Below is a small trained network, with its code and all its weights. Each question gives an input and a target symbol and asks what happens when units are switched off, that is, made to give their printed mean instead of their output.

import numpy as np


def w(rows, s, z=0):
    codes = np.array(rows[::2]) - 128.0
    scale = np.full(codes.shape[1], s)
    scale[-1] = z or s
    return codes * scale


def f(y):
    return np.maximum(y, 0)


def softmax(a):
    e = np.exp(a - a.max(-1, keepdims=True))
    return e / e.sum(-1, keepdims=True)


def log_softmax(a):
    a = a - a.max(-1, keepdims=True)
    return a - np.log(np.exp(a).sum(-1, keepdims=True))


def net(x, mask):
    ids = ['αβδηπω'.index(c) for c in x.split()]
    T = len(ids)
    res = E[ids] + P[:T]
    u = 0
    for l in range(3):
        q, k, v = (res @ M[l].T for M in (Q, K, V))
        z = softmax(np.where(np.tri(T) > 0, q @ k.T / 2**0.5, -1e9)) @ v
        res = res + np.where(mask[u], z, O[l][:, -1]) @ O[l][:, :-1]
        u += 1
        y = f(res @ A[l][:, :-1].T + A[l][:, -1])
        res = res + np.where(mask[u : u + 8], y, B[l][:, -1]) @ B[l][:, :-1]
        u += 8
    return log_softmax(res[-1] @ U[:, :-1].T + U[:, -1])


Q, K, V, O, A, B = {}, {}, {}, {}, {}, {}
E = w([
[204,140,182,119,145,89,90,107,153,124],'α',
[156,91,115,120,146,120,119,76,127,150],'β',
[127,123,87,133,172,86,134,98,38,107],'δ',
[94,114,168,73,146,76,171,136,164,97],'η',
[92,139,88,143,172,95,116,46,157,108],'π',
[132,137,81,98,50,144,121,188,254,128],'ω',
],0.021)
P = w([
[92,153,135,71,211,158,110,119,91,166],'0',
[129,2,135,76,121,95,48,168,146,118],'1',
[170,171,149,150,147,171,109,118,156,58],'2',
[81,214,70,179,131,138,73,209,77,211],'3',
[109,47,150,100,101,40,87,164,148,116],'4',
[170,158,160,152,108,183,103,107,158,74],'5',
],0.012)
Q[0] = w([
[161,162,90,127,112,203,111,150,122,167],'L0H0',
[65,146,187,153,107,255,161,126,90,167],'L0H0',
],0.0083)
K[0] = w([
[189,119,144,80,191,145,61,81,101,108],'L0H0',
[112,100,127,2,153,147,10,116,121,181],'L0H0',
],0.0086)
V[0] = w([
[172,203,27,96,130,150,128,233,159,83],'L0H0',
[1,203,188,149,144,54,57,177,148,23],'L0H0',
],0.005)
O[0] = w([
[184,79,58,34,146,158,53,87,161,134,254],'L0H0',
[86,153,188,36,145,221,91,99,2,120,167],'L0H0',
],0.0071,0.0046)
A[0] = w([
[169,130,86,108,87,134,59,139,123,2,28],'L0N0',
[72,103,164,153,54,148,202,217,124,183,42],'L0N1',
[137,162,98,145,108,215,125,46,170,125,170],'L0N2',
[214,219,119,147,166,168,87,106,54,42,7],'L0N3',
[176,100,70,148,210,58,127,100,108,248,108],'L0N4',
[133,171,174,93,194,183,132,41,177,196,161],'L0N5',
[74,248,163,176,129,90,147,102,141,76,152],'L0N6',
[71,145,26,161,141,88,168,86,191,150,111],'L0N7',
],0.006,0.0019)
B[0] = w([
[97,142,154,125,70,183,170,79,220,99,255],'L0N0',
[108,240,23,65,193,163,126,47,15,37,156],'L0N1',
[141,128,130,124,242,189,154,89,188,186,217],'L0N2',
[76,122,201,209,88,202,22,101,118,218,172],'L0N3',
[155,72,77,87,90,69,102,81,98,56,200],'L0N4',
[108,166,92,69,197,186,168,137,85,153,205],'L0N5',
[121,9,62,2,157,202,188,112,171,138,153],'L0N6',
[4,152,155,82,106,177,74,177,141,155,201],'L0N7',
],0.0062)
Q[1] = w([
[178,223,85,126,118,181,250,177,86,138],'L1H0',
[97,172,48,85,75,130,187,164,253,3],'L1H0',
],0.0058)
K[1] = w([
[107,139,107,71,63,1,35,167,133,162],'L1H0',
[118,134,88,26,117,187,157,147,183,78],'L1H0',
],0.0065)
V[1] = w([
[145,2,182,144,163,125,95,84,152,145],'L1H0',
[29,148,178,103,192,139,169,56,190,71],'L1H0',
],0.0052)
O[1] = w([
[163,210,150,143,157,2,71,16,111,78,135],'L1H0',
[112,158,139,139,86,148,129,85,114,116,254],'L1H0',
],0.0087,0.0068)
A[1] = w([
[110,141,91,114,254,160,167,118,137,182,143],'L1N0',
[192,51,87,125,83,153,175,77,202,12,38],'L1N1',
[87,84,160,167,60,120,114,183,162,153,95],'L1N2',
[205,173,101,191,221,128,142,116,63,118,162],'L1N3',
[130,82,71,91,214,114,141,150,90,71,46],'L1N4',
[194,165,173,140,117,124,149,126,182,86,179],'L1N5',
[156,77,143,225,105,42,118,130,162,99,4],'L1N6',
[133,169,141,149,142,180,132,133,216,168,42],'L1N7',
],0.0078,0.0033)
B[1] = w([
[156,66,76,116,172,62,132,170,169,223,185],'L1N0',
[132,135,96,143,116,151,200,134,131,100,249],'L1N1',
[166,88,174,61,150,169,91,123,181,128,171],'L1N2',
[193,93,107,106,190,254,102,189,170,194,156],'L1N3',
[202,86,154,62,95,148,158,124,162,164,150],'L1N4',
[114,41,114,98,52,196,171,245,92,108,177],'L1N5',
[169,216,60,195,125,16,244,86,192,191,134],'L1N6',
[91,128,187,173,94,149,147,74,76,170,231],'L1N7',
],0.0078,0.012)
Q[2] = w([
[192,94,75,75,147,63,75,138,146,92],'L2H0',
[116,254,116,186,86,116,175,144,138,152],'L2H0',
],0.0078)
K[2] = w([
[107,126,92,133,125,106,99,123,93,109],'L2H0',
[177,32,127,147,94,138,245,153,148,116],'L2H0',
],0.011)
V[2] = w([
[18,106,147,109,193,138,65,128,18,205],'L2H0',
[179,64,253,176,45,191,184,127,100,185],'L2H0',
],0.0047)
O[2] = w([
[152,81,104,191,170,71,92,199,222,110,250],'L2H0',
[154,114,124,92,228,93,155,2,46,150,194],'L2H0',
],0.0079,0.0019)
A[2] = w([
[96,159,94,146,132,140,125,105,150,107,126],'L2N0',
[124,172,158,254,114,79,48,129,118,55,213],'L2N1',
[178,129,130,106,125,104,99,146,153,144,190],'L2N2',
[126,201,123,119,136,118,135,80,91,81,1],'L2N3',
[133,43,190,125,137,156,129,164,148,73,148],'L2N4',
[106,97,89,117,146,113,84,132,141,66,83],'L2N5',
[91,171,104,158,213,119,110,130,99,145,213],'L2N6',
[90,95,174,115,168,12,120,154,119,125,192],'L2N7',
],0.0095,0.0022)
B[2] = w([
[128,80,142,109,64,130,161,109,123,131,168],'L2N0',
[68,144,69,191,153,191,128,112,116,54,152],'L2N1',
[122,108,60,120,117,151,202,143,113,175,217],'L2N2',
[184,120,185,144,115,57,195,121,182,162,166],'L2N3',
[142,162,122,128,91,37,78,110,112,111,254],'L2N4',
[158,82,171,127,150,150,84,154,86,93,205],'L2N5',
[49,134,114,171,85,2,183,107,133,47,167],'L2N6',
[164,142,123,179,173,232,97,148,77,215,159],'L2N7',
],0.0089,0.0097)
U = w([
[216,143,50,115,218,189,164,164,180,212,193],'α',
[65,161,17,140,124,210,86,109,36,114,254],'β',
[112,114,104,156,131,69,152,39,166,163,61],'δ',
[159,93,204,128,98,156,16,74,76,245,37],'η',
[133,35,178,158,128,190,206,125,107,142,25],'π',
[145,86,109,3,154,122,116,112,158,56,128],'ω',
],0.0055,0.0022)

Each question gives the input, a string of symbols that net reads in full, and the target symbol t.
The units are the heads (2 rows each of Q, K, V and O) and the neurons (one row each of A and B). Each row of codes is followed by its name. A weight is (code - 128) times the scale printed after its matrix; where a second scale follows, it is the last column's (O, A, B and U).
mask holds one flag per unit, layer by layer, with each layer's heads first. A switched-off unit (its flag False) gives its mean, the last column of its rows in O or B, instead of its output. The means were averaged over made-up inputs and are rounded, as every weight is.
A unit's drop is (log p(t) with every unit on - log p(t) with that unit switched off) / (log p(t) with every unit on - log p(t) with every unit switched off).
The circuit of an input: a set's keep is (log p(t) with only the set's units on - log p(t) with every unit switched off) / (log p(t) with every unit on - log p(t) with every unit switched off). Starting from the 12 units with the biggest drops (on a tie, the unit counted first), units are removed one at a time, each time the one whose removal leaves the highest keep (on an exact tie, the one counted first), for as long as the keep stays at least 0.8.
units of the circuit, in order: the units of the circuit, biggest drop first
unit that matters most: the unit with the biggest drop
top k neurons: the k neurons with the biggest drops, biggest first
k most important neurons of layer l: the k neurons of layer l with the biggest drops, biggest first
drop of u: that unit's drop, to one decimal
input α ω ω α, target β: units of the circuit, in order : L0N2, L1N0, L1N2, L2N3
input ω β ω α, target α: units of the circuit, in order : L1H0, L1N3, L0N0
input β ω β π, target α: unit that matters most : L0N6
input π δ β β η, target η: units of the circuit, in order : L2N7, L0H0, L1N1
input β ω β β α, target δ: units of the circuit, in order : L1N6, L0H0, L1H0
input α ω β δ, target α: units of the circuit, in order : L1N3, L1N7
input β β β β β, target δ: units of the circuit, in order : L1N6, L0H0, L1H0
input π α β, target α: units of the circuit, in order : L1N3, L0N7, L2H0, L0N5
input δ ω δ π β, target β: top 4 neurons : L2N1, L0N7, L1N3, L1N0
input β ω ω ω, target δ: 2 most important neurons of layer 2 : L2N3, L2N6
input ω β β, target α: top 3 neurons : L1N3, L0N0, L1N7
input β α ω η, target α: top 2 neurons : L0N0, L1N7
input π ω α, target η: top 3 neurons : L0N3, L1N0, L1N5
input ω π α, target η: units of the circuit, in order : L0N3
input η ω π, target δ: top 3 neurons : L2N6, L0N3, L0N2
input β β π δ π, target β: top 2 neurons : L2N1, L1N1
input ω ω ω ω, target η: 2 most important neurons of layer 1 : L1N7, L1N1
input β β ω ω, target β: 2 most important neurons of layer 2 : L2N3, L2N6
input ω ω ω α, target α: top 2 neurons : L1N3, L2N2
input ω β ω ω, target δ: top 2 neurons : L0N1, L2N3
input β α β π π, target β: 2 most important neurons of layer 2 : L2N1, L2N7
input ω β ω ω δ, target ω: most important neuron of layer 0 : L0N4
input β ω ω π, target α: drop of L0N6 : 0.2
input δ β π δ β, target β: drop of L2N4 : 0.0
input ω ω ω α α, target ω: drop of L0H0 : 0.8
input ω η ω β β, target ω: drop of L0H0 : 0.5
input β ω ω δ, target α: unit that matters most : L1H0
